(in the rows, 128 means zero)
Here are made-up objects, facts about them, and rows of numbers that follow some of those facts. Name the object behind each unnamed row.

Known rows:
soklun: [133 141 101 100 137 133 124  87 208 116 124 112 137 130 114 138 141 141
 175 118 129  93 131 130 138 126 126 102 131  82 120 119 144 121 128 132
 147 128 130 144 132 124]
nuror: [162 120 135 144 148  89 136 145 123 130 115 152 135 126 124 130 132 114
 134 123 138 155 129 137 145 143 132 108 131 116 105 112 122 140 136 124
 107 130 139 114 123 142]
kluflipun: [167 137 129 116 108 107 124 108 113 155 121 148 108 133 118 130 115 134
 116 129 154 141 130 127 133 146 126 154 135 154 121 110 136 149 133 130
 119 126 115 107 135 118]
reren: [120 111 130 138 141 119 127 143 132 124 127 124 140 126 135 126 100 134
 110 140 119 125 126 132 131 130 125 151 128 109 123 137 131 135 131 119
 125 131 131 127 132 139]
voti: [114 131 134 127 129 142 128 131 117 120 136 120 129 123 124 125 137 134
 136 124 132 123 130 124 116 110 125 117 127 114 140 134 123 113 122 125
 130 128 134 133 128 118]
bunas: [147 132 128 130 122 102 130 128 124 124 118 147 116 125 110 129 146 130
 141 114 143 151 131 121 131 131 129 116 131 137 123 121 121 130 128 132
 116 128 140 109 128 117]
mano: [123 117 130 113  78 110 115  88 137  98 117 120 126 139 141 132 128 118
 135 124 125 167 128 132 139 118 136  56 117 159 122 126 115 113 120 133
 119 133 154 131 112 123]
mekam: [134 116 131 142 145 115 134 136 129 126 132 112 131 126 129 125 119 131
 119 138 112 115 128 130 131 128 133 130 128 113 119 128 130 131 133 119
 127 133 139 130 130 144]
briflene: [159 149 132 126 110 104 124 120 102 155 125 148 103 131 122 129 136 129
 123 118 151 144 128 130 130 145 129 130 138 154 128 101 134 142 135 132
 122 126 119 101 129 115]
zaste: [134 107 126 150 149 112 133 149 130 127 127 127 144 126 136 124  99 127
 105 142 110 131 123 134 136 137 126 148 130  99 119 130 129 143 131 119
 119 133 136 125 129 143]
fevum: [135 137 153 143 173 132 140 170 103 134 129 125 116 114 108 121 116 122
 122 138 131 140 131 152 111 105 120 187 117 127 143 123 119 129 133 110
 119 138 110 105 142 156]
dribam: [113 126 122 142 129 159 137 115 130 127 137 110 123 132 116 131 131 130
 131 130 102 104 128 118 119 116 127 153 125 123 130 150 117 110 129 125
 136 121 124 144 132 123]
kodel: [117 133 138 173 155 125 134 137  93 146 137 135 130 131 138 124 121 123
  96 133 119 118 117 153 130 145 129 149 142 128 150 111 135 134 138 124
 127 133 104 115 127 139]
vodafa: [113 144 137 142 143 133 134 157 114 133 124 139 106 116 111 122 111 139
 131 126 145 145 130 136 114 109 114 206 113 122 154 124 120 131 121 120
 119 135 103 106 141 129]
brabe: [170 123 128 101 111 117 132 118 135 134 123 124 119 130 115 133 140 126
 137 130 140 137 134 121 123 126 131 112 124 151 102 133 124 126 130 128
 126 123 147 122 132 122]
gridren: [182 125 130 138 147  92 141 131 131 136 113 131 132 128 117 132 133 119
 119 132 117 143 129 134 136 139 134 120 131 128  95 124 122 145 141 121
 115 133 150 114 126 139]
pludi: [ 52 111 129 131  89 149 107 100 129  96 129 101 128 141 147 125 124 122
 125 132 109 132 124 137 126 112 138  62 118 154 154 145 111  98 112 134
 141 126 137 142 117 119]
postuk: [102 124 113 166 136 139 134 123 140 133 125 113 114 131 115 126 125 133
 129 133 108 107 125 114 127 120 130 168 132 121 139 135 117 114 130 128
 134 124 122 133 128 124]

Facts:
Δ: belongs to class; λ: is of sort; ρ: sits directly inside; Π: comes just before
Δ e <- soklun tuno gridrusku mubra kiple stutor pleskim puman brebra pusun postuk fostol gruki gruklek bugo baflusin klote drebrok dribam nuplom vupli falen stutuk buze
Δ f <- statro fustir flefu keplek trostun klatum plostun flufla bipel doplon taga kudrar gozes skivi viklim gristin burazu fimalu kunas stuga bragraflis nuto brofon rofo mavom zafli notrafla vodafa rogun roloda
Δ a <- viflin segre supo guris plitrustur mistas mekam skunos skavim nekla tabim stepobrok trabos gider dugrer trezomom mapu vupil dofolon tramol trafis susta tozul bramas nidros gridren musaflek gibar plaple dibrin tufloflur gredran duplagim plekle mestu solori sadrom brabe bopla gaviku fibrun drula flatre zuvus flusken
Δ b <- gugil klibram gitrok femitil fluduk fedredril plaram voti lutegrus drulo nodrek zarin drezok kizir zefo grigus girin rozo drabemim mano pludi ledru turu bunas vutar togi flistes natran telik rifa mefla traklon bremek rodrefen zuru nunim plotek deflos
Δ c <- tazudrur nabril grive mafis vudrar doflo medrek fevum trekur stunes greflo fasil drozuk neli dabran pevu simel stadem nozo briflene ribak sivis trobrok kodel tretrek revarom bigom meflol nuror zudra grofo plonok botres lobro plutrek kosto badrosto leta
Δ d <- rato drepi bogris zaflu noplin zigek zepluk votrufluk trale mitraklom fluron taflil tritrite zizes drotre brevo mader grolu vitobur flezikas peflon dekos moras stabu tevum
Δ g <- natra laflu benedel zaste trodrok dradrefo biklen buge ploma grinek ratruk skono gripak tropim vuna tuflas gegru grugrer femodre ziklar reren trasim flapin nudrulor vivul kluflipun gelam digir
[soklun segre gugil tazudrur rato fedredril skunos tabim mafis trabos trodrok klatum zarin stunes zepluk dugrer fasil neli gozes ratruk zefo gripak pevu tropim trale mitraklom trobrok taflil tretrek plaple femodre mefla revarom trasim mader botres rofo kosto zuru grolu vitobur gaviku peflon leta flusken roloda buze stabu tevum] λ 662
[statro viflin supo guris tuno plitrustur fluduk mistas laflu nekla fustir flefu mubra kiple trostun doflo drulo medrek pleskim drezok buge brebra grinek kizir trafis drabemim pludi kodel postuk gegru vutar fimalu grugrer kunas flistes gruklek tufloflur gredran ziklar duplagim bugo zudra plonok brofon drebrok bremek dribam zafli notrafla flezikas dekos digir rogun flatre zuvus deflos stutuk] λ 747
[klibram gitrok natra nabril mekam bogris grive zaflu keplek zaste stepobrok voti dradrefo lutegrus biklen flufla doplon fevum nodrek trekur puman trezomom kudrar drozuk grigus vupil stadem nozo skivi viklim pusun tuflas tozul nidros turu gristin fostol musaflek dibrin gruki rifa tritrite reren bigom meflol brevo baflusin mestu sadrom plutrek klote vivul vodafa fibrun vupli] λ 698
[femitil drepi skavim gridrusku plaram benedel vudrar noplin stutor plostun gider bipel taga zigek ploma greflo mapu dabran skono dofolon votrufluk girin simel tramol rozo briflene ribak vuna susta sivis mano ledru bramas bunas fluron burazu gridren togi stuga gibar bragraflis natran telik nuto zizes drotre nuror plekle grofo flapin nudrulor lobro solori traklon brabe mavom rodrefen bopla nunim kluflipun nuplom drula gelam badrosto plotek falen moras] λ 600
[soklun zepluk brebra trale leta] ρ rodrefen
[viflin zaflu femodre] ρ vupil
[gugil kodel] ρ nuto
[supo tramol sivis mano pludi togi plaple lobro solori gaviku] ρ doflo
[tazudrur kunas zafli digir] ρ pevu
[klibram ploma] ρ plaram
[gitrok stadem viklim tretrek reren] ρ fluron
[femitil fedredril turu fibrun] ρ drabemim
[guris] ρ kiple
[tuno benedel dradrefo stutor fevum fimalu flistes gruklek revarom vivul rogun] ρ vodafa
[rato gridrusku girin gruki duplagim brofon brabe nuplom] ρ statro
[plitrustur] ρ mubra
[natra mekam stuga nuror] ρ kluflipun
[nabril sadrom klote peflon] ρ kosto
[mistas] ρ mestu
[skavim meflol rodrefen deflos] ρ plonok
[laflu votrufluk plekle drula] ρ femitil
[nekla vudrar kizir mitraklom trafis flezikas] ρ zarin
[fustir pleskim drebrok] ρ grofo
[bogris tozul grofo flusken] ρ natran
[flefu vupil dofolon simel gridren] ρ briflene
[mubra trekur vutar] ρ segre
[grive bipel nidros tufloflur drotre bugo] ρ supo
[tabim burazu] ρ grigus
[kiple greflo] ρ gozes
[keplek lutegrus drulo zefo skono gripak gibar zudra] ρ meflol
[zaste tuflas tritrite vupli dekos] ρ bramas
[stepobrok fasil dibrin stabu] ρ drezok
[voti flufla kudrar bigom brevo] ρ bogris
[mafis grugrer] ρ mapu
[trostun stunes trasim plotek] ρ lobro
[trabos] ρ skivi
[noplin nudrulor] ρ bopla
[trodrok zuru] ρ mafis
[klatum puman gristin] ρ ploma
[biklen trezomom plutrek] ρ nodrek
[plostun taga dugrer ledru taflil musaflek bragraflis nunim gelam] ρ zizes
[gider ratruk gegru] ρ fluduk
[medrek dabran trobrok buze tevum] ρ fevum
[doplon grinek kosto] ρ skunos
[zigek traklon] ρ stadem
[buge ribak] ρ brofon
[neli] ρ drozuk
[nozo] ρ fedredril
[skivi rozo] ρ mefla
[vuna] ρ flefu
[susta] ρ rofo
[pusun rofo] ρ fostol
[bunas] ρ grinek
[postuk] ρ moras
[telik mavom] ρ tropim
[rifa dribam notrafla roloda] ρ fasil
[gredran] ρ falen
[ziklar] ρ flapin
[zizes badrosto] ρ vitobur
[baflusin] ρ kodel
[mader flatre] ρ turu
[flapin botres grolu falen] ρ stutuk
[zuvus] ρ rozo
[moras] ρ drepi
Π (each to the one after it):
viflin > zaflu > femodre
klibram > ploma
femitil > fibrun > fedredril > turu
rato > nuplom > gridrusku > brabe > brofon > girin > gruki > duplagim
nekla > flezikas > mitraklom > trafis > kizir > vudrar
mubra > vutar > trekur
tabim > burazu
kiple > greflo
zaste > tritrite > vupli > tuflas > dekos
biklen > plutrek > trezomom
medrek > tevum > dabran > trobrok > buze
doplon > grinek > kosto
buge > ribak
puman > klatum > gristin
ratruk > gegru > gider
gripak > zefo > drulo > skono > keplek > lutegrus > gibar > zudra
trale > brebra > leta > soklun > zepluk
skivi > rozo
sivis > solori > lobro > mano > pludi > gaviku > plaple > supo > togi > tramol
kodel > gugil
gridren > flefu > simel > vupil > dofolon
grugrer > mafis
tretrek > reren > gitrok > viklim > stadem
musaflek > taga > dugrer > taflil > plostun > bragraflis > nunim > ledru > gelam
dibrin > fasil > stabu > stepobrok
telik > mavom
rifa > notrafla > roloda > dribam
zizes > badrosto
revarom > fevum > gruklek > benedel > fimalu > dradrefo > tuno > vivul > stutor > flistes > rogun
drotre > nidros > bipel > bugo > tufloflur > grive
bigom > brevo > flufla > voti > kudrar
nuror > mekam > stuga > natra
nudrulor > noplin
botres > grolu > falen > flapin
traklon > zigek
rofo > pusun
klote > sadrom > peflon > nabril
drebrok > fustir > pleskim
rodrefen > skavim > deflos > meflol
zafli > kunas > digir > tazudrur
zuru > trodrok
drula > laflu > votrufluk > plekle
plotek > trostun > trasim > stunes
flatre > mader
flusken > bogris > tozul > grofo

Name these rows:
No name comes twice in this set of rows, the named rows included.
[115 125 143  94 156 134 135 183 138 117 124 121 123 110 107 125 142 121
 160 134 142 145 137 132 108  91 117 140 103 140 131 140 114 125 118 121
 124 139 129 123 138 139] => trobrok
[120 133 123 116 122 121 121 146 139 136 117 109 123 122 114 125 139 137
 129 136 121 128 128 116 129 130 130 138 127 134 122 117 127 137 131 129
 131 139 138 129 127 128] => trabos
[123 126 141 135 183 107 139 189 138 115 118 129 138 110 112 123 126 115
 140 138 123 150 131 139 130 114 125 152 112 113 121 129 119 141 130 115
 113 146 137 117 127 157] => revarom
[102 121 139  59  96 187 117 156 153 108 136 103 111 119 118 127 122 141
 150 141 150 122 140 111  80  87 112 149  94 158 138 169 118 109 104 125
 140 116 127 135 152 112] => vivul
[139 156 124 153 113 130 137  83 115 154 131 116 105 134 122 125 125 146
 120 131 120 105 126 122 129 126 128 191 132 126 145 112 131 125 139 124
 136 131 112 136 128 123] => fostol
[160 134 135  46  73 184 136 119 159 119 126 109  95 126  96 138 155 131
 179 123 156 131 149 106  80  80 115 139  89 176 121 163 104  89 108 130
 137 108 139 137 149 106] => stutor
[109 120 127 156 151 115 138 139 119 111 128 143 143 125 143 125 104 129
 117 124 121 144 125 135 143 130 122 153 128  97 135 130 131 138 128 122
 115 132 121 126 122 143] => doplon
[ 52 128 136  93  20 181  87  57 121 120 140  72 113 156 151 128 114 133
 119 143 127 118 127 137 104 116 139  72 119 216 164 138 116  86 105 143
 162 119 126 152 121 102] => supo
[116 133 106 115 170 106 117 123 199 108 120 117 153 123 115 133 145 137
 166 108 129 102 124 146 151 139 125  65 143  54 127 113 153 127 127 132
 138 135 135 115 128 129] => zefo
[138 144 137 115 113 142 129 100 105 152 140 115 114 133 135 127 125 137
 112 135 131 105 128 136 109 129 127 153 135 146 137 114 138 127 132 124
 142 126 117 129 133 122] => vupil
[134 152 142 129 119 141 131  97  83 136 144 122 117 130 138 125 137 137
 113 119 135 117 125 136 114 123 125 142 137 135 153 111 137 125 128 126
 137 126 114 129 130 116] => turu
[161 149 126 135 104 107 126 110 107 147 123 162 111 128 126 133 116 134
 126 112 155 156 125 128 131 139 123 152 133 145 135 109 130 142 130 133
 115 127 110 101 128 114] => nuto

Now the same objects, written a new way:
Named rows:
supo: [125 125 138 132 123 135 126 157 125 148 127 126 127 130 138 130 126 136
 122 124 123 126 125 127 121 113 126 134 149 128 125 137 126 120 114 126
 124 128]
nunim: [126 125 127 132 123 132 126 153 126 132 125 125 133 129 124 125 129 149
 126 123 124 127 139 126 134 226 126 137 127 127 126 139 128 131 188 126
 131 124]
tramol: [126 125 136 127 122 137 124 162 125 147 125 126 127 135 129 132 128 143
 123 124 124 127 125 126 122 129 126 139 136 127 129 138 122 125 127 128
 123 124]
skono: [129 128 130 149 133 127 123 152 136 132 125 140 129 127 127 134 133 119
 152 123 143 132 125 125 121 158 143 126 126 129 144 126 119 147 115 126
 128 123]
grolu: [130 133 125 125 126 124 124 122 131 125 130 128 127 126 129 125 126 121
 121 132 132 126 128 128 134 119 127 128 127 126 125 126 118 131 118 127
 131 131]
natran: [125 126 129 127 136 135 134 114 126 125 127 130 127 127 128 133 131 126
 125 126 124 126 127 125 121 114 127 129 127 128 125 132 139 132 153 127
 123 127]
trale: [129 143 126 142 136 123 124 143 149 128 125 141 130 126 125 128 126 121
 132 126 147 128 126 133 123 128 135 125 127 128 142 125 121 149 117 130
 138 135]
revarom: [129 141 126 124 124 123 128 117 126 125 136 137 128 132 127 124 126 121
 122 127 123 126 125 129 138 109 127 124 126 131 125 125 127 128 117 125
 134 133]
zafli: [130 127 125 127 131 123 126 123 129 124 129 125 127 128 128 124 126 120
 122 135 124 126 127 135 129 113 127 125 126 127 124 125 121 120 114 127
 131 133]
trabos: [126 127 125 127 125 123 125 128 128 127 134 129 127 127 132 127 127 129
 120 126 126 126 126 126 126 115 129 127 128 126 125 129 131 127 124 127
 133 129]
plaram: [125 125 129 127 136 135 134 113 125 126 127 131 127 127 126 135 131 128
 127 125 124 126 125 125 122 118 128 130 127 127 126 133 137 131 149 130
 123 127]
nuror: [126 141 125 124 125 127 133 114 127 125 125 138 132 129 127 130 125 122
 132 126 123 128 127 129 132 112 128 126 127 126 131 126 126 143 126 126
 125 129]
zigek: [129 139 126 124 130 125 127 115 129 125 125 131 129 126 127 129 128 121
 123 129 131 126 135 126 130 118 127 131 127 127 128 125 120 141 135 126
 124 126]
vupli: [132 124 131 125 126 129 129 127 125 125 125 126 127 127 125 127 129 135
 134 127 137 132 130 126 129 148 127 128 127 132 128 127 127 123 126 125
 126 123]
lutegrus: [128 124 140 148 127 126 124 178 137 143 126 126 128 126 125 130 132 133
 157 124 153 138 125 126 123 180 130 125 129 133 157 127 120 128 115 125
 128 124]
deflos: [129 124 128 146 132 122 124 152 135 132 125 124 127 127 125 126 126 121
 131 126 133 129 124 129 123 122 132 125 127 129 131 125 121 120 115 125
 138 130]
buge: [135 124 125 127 129 123 125 118 127 125 129 126 127 126 124 125 127 121
 123 134 128 126 127 136 131 117 132 126 126 129 124 125 123 122 116 127
 135 126]
ziklar: [133 124 128 130 128 125 124 133 126 126 132 126 127 126 125 125 131 133
 121 128 127 127 126 129 124 122 135 127 126 130 126 127 126 122 114 127
 131 124]

Which object is each row?
No name comes twice in this set of rows, the named rows included.
[125 126 126 125 131 123 131 112 126 125 125 135 128 127 128 145 126 121
 118 124 124 136 144 126 135 113 126 136 126 127 130 130 120 138 114 140
 130 128] => plotek
[125 124 136 128 123 135 124 155 126 141 125 127 128 131 124 133 127 144
 123 124 125 127 125 127 124 132 126 139 131 126 127 138 119 124 124 126
 122 124] => togi
[125 133 125 146 127 124 124 153 140 135 125 139 131 129 124 127 126 121
 146 124 125 129 126 127 122 134 136 125 129 130 144 126 119 147 119 126
 135 133] => leta
[125 124 131 157 122 125 125 199 135 155 125 126 127 135 124 124 128 129
 157 123 125 127 128 126 123 163 135 125 137 133 145 128 120 121 118 126
 127 125] => zudra
[129 124 129 156 136 122 124 165 144 136 125 127 127 127 125 129 127 121
 142 124 139 132 126 130 122 132 136 124 126 132 143 125 119 125 116 124
 140 131] => drulo
[136 144 125 124 125 122 124 121 127 124 138 128 127 127 128 124 128 121
 120 132 142 126 126 126 140 115 127 127 127 127 125 125 121 128 130 126
 133 125] => tevum
[130 130 136 141 130 125 125 173 139 138 126 125 129 127 125 127 130 126
 162 123 145 137 124 125 122 181 130 124 128 131 159 126 118 134 115 125
 125 125] => keplek
[126 125 128 132 124 135 125 160 126 135 126 126 132 130 125 124 130 153
 126 123 123 127 137 125 135 230 127 138 127 127 125 140 131 129 188 125
 130 124] => ledru
[129 132 126 149 137 123 124 142 143 126 125 151 129 127 126 130 127 122
 137 123 149 130 125 135 123 137 144 125 126 133 138 125 120 142 118 130
 141 130] => gripak

Now the same objects, written a new way:
Known rows:
mekam: [164  90  95 128 130 127 174 125 129 115 140 121 170 133 132 183 105 146
  91 104 145 127 154 135 121 157 120 113 155 104 177 172 138  96 180 124
 117 128  95 166 102 145 170]
flufla: [166  82  83 130 153 118 175 125 122 117 141 121 166 134 117 153 121 138
  90 111 150 112 136 149 130 167 133 114 169  95 198 179 149 115 182 118
 115 129  91 180 109 154 173]
trabos: [136  89 109 146 161 122 162 113 105 107 139 124 168 123 119 170 107 140
  78 107 142 132 134 136 148 151 119 109 156  85 152 173 132  92 200 112
 107 136 118 140 101 132 143]
stutuk: [124 115 113 134 126 118 164 116 141 130 135 143 177 132 112 167  87 163
  83 120 146 138 155 146 162 164 118 102 134  94 140 201 128  80 216  88
 133 128 153 171 137 150 142]
deflos: [123 129 115 144 149 139 181 115  95 118 134 146 133 145 122 203 113 169
  77  88 173 103 166 112 146 129 128 118 138 121 127 187 150 100 210 111
 126 119  77 155 126 169 156]
votrufluk: [139  97 119 134 148 126 169 131  96  99 130 111 150 120 115 166 127 163
  68 103 159 121 114 157 138 161 133 114 128  76 149 165 141  89 175 108
 125 143  98 125 111 137 122]
bugo: [166 135 137 104 166 146 221 178 126 103 162 112 133 164 117 234  98 129
  96 139 220 124 136 161 106 107 155  92 172 126 129 147 124  90 207 134
 134 150 105 190  59 144  92]
lobro: [161 122 146 128 132 131 170 138 114  95 127  89 140 150 133 184  89 180
  74 126 158 137 130 166 127 131 147 136 140  90 115 146 113  76 192 128
 139 154 142 135  82 121  88]
stunes: [171 131 134 126 178 132 198 159 113  75 141  90 120 168 130 216 106 146
  88 132 187 119 112 156 110 104 150 119 175 103 127 127 112  98 192 143
 130 151 114 164  53 120  94]
trasim: [166 108 132 124 162 140 202 165 119  84 150  90 135 159 137 230 104 140
  91 132 202 138 120 153 106 107 150 118 168 119 129 133 121  82 189 152
 120 159 104 158  46 108 112]
grigus: [150 108  99 140 119 112 158  98 146 113 122 123 179 147 132 150  90 166
  85 127 114 133 163 139 154 161 117 124 136  80 157 178 128 103 198 113
 131 123 155 173 128 135 168]
nodrek: [154 105  99 141 118 109 157  99 147 111 123 121 177 148 132 143  91 163
  85 123 113 135 161 138 158 164 116 121 139  82 159 176 126 102 198 112
 128 123 157 174 128 135 167]
gredran: [133 110 106 139 147 133 187 126 126 120 144 155 172 130 108 180 107 144
  82 111 157 121 141 136 147 151 123  89 155 109 158 180 144 102 210  97
 117 133 116 164 108 159 136]
dugrer: [149 152 115 162 120 144 128 154 140  83 133 125 172 114 137 217  87 108
  56  70 106 125 132 117 126 137  79  78 147  63 137 165  88  64 166  92
 103  91  75  90  70 122 107]
mitraklom: [138 105 105 135 164 118 164 132 112  93 131 113 140 139 124 184 119 160
  78 106 157 124 117 143 137 151 126 114 145  86 151 174 130  86 174 107
 120 131 101 143 109 133 141]
doplon: [164  83  85 140 118 131 164 116 121 121 136 115 159 134 138 185 102 156
  99  99 141 131 151 139 110 152 128 111 160 107 182 175 143  88 182 118
 118 120  90 167 106 149 169]
pusun: [163  90  95 126 136 127 173 126 124 114 135 115 164 138 134 185 108 150
  92 107 147 131 152 143 120 159 122 112 152  98 174 176 139  89 175 120
 123 126  94 172 109 144 169]
briflene: [133 110 126 146 130 118 148  99 113 103 116 112 165 131 115 141 102 182
  64 111 114 133 135 148 158 158 124 127 123  70 133 170 127  89 198  99
 129 140 155 122 128 133 118]

Which object is each row?
No name comes twice in this set of rows, the named rows included.
[146  89  98 127 207 105 178 139 104 104 148 127 155 119  94 143 138 122
  70 113 177 102 106 153 154 172 131 107 169  76 186 179 147 112 185 117
  96 144  87 168  93 140 148] => buze
[140  97 130 141 113 125 149 123 122 117 128 113 173 119 129 159  95 179
  63 104 134 150 146 160 148 165 129 135 116  89 133 180 128  63 186 110
 121 148 128 116 121 120 131] => ploma
[119 133 167 122 197 130 168 111  42 113 144 124 135 137 114 176 134 122
  27  69 171  90 199 115 195 131 128 144 120  73  92 178 143 108 214 171
 115 131  61 123 123 144 150] => gibar
[153  92  92 130 117 106 164 115 145 112 120 114 161 147 135 160  99 183
  93 123 132 134 144 153 136 177 123 127 130  94 171 185 136  90 172 103
 134 131 135 178 134 137 177] => bogris
[163  93 138 123 140 151 184 148  90 105 148  97 152 129 128 206 108 147
  82 108 176 137 129 160 100 124 149 113 160 107 136 145 132  73 193 137
 119 158  92 123  68 128  99] => solori
[135  95 117 149 146 131 163 113  93 102 129 119 162 119 111 158 118 151
  69 104 141 122 125 146 146 147 133 105 142  78 147 157 139  99 197 107
 114 140 111 117 106 143 119] => bunas
[149  96 103 139 161 121 156 129 105 112 138 115 153 126 120 174 112 140
  77 102 156 123 130 144 140 151 129 113 166  89 162 182 130  88 195 113
 109 129  95 145  95 138 141] => roloda
[141 126 101 149 103 129 160 118 149 117 121 139 151 140 128 176  81 211
  89 109 128 134 142 140 132 157 127 121 133 115 142 192 135  75 198  77
 139 129 141 158 136 156 137] => kodel
[132 105 104 155 163 120 166 105 107  89 125 118 150 136 120 169 117 162
  79 109 135 117 116 131 146 145 123 111 150  83 150 160 134 107 189 103
 118 129 123 143 105 140 139] => neli
[158  81  70 143 137 126 177 117 124 101 125 120 148 134 129 169 118 178
 103 110 129 116 121 138 105 166 131 114 155 112 196 167 153 120 167 102
 125 130  94 168 116 162 170] => bigom

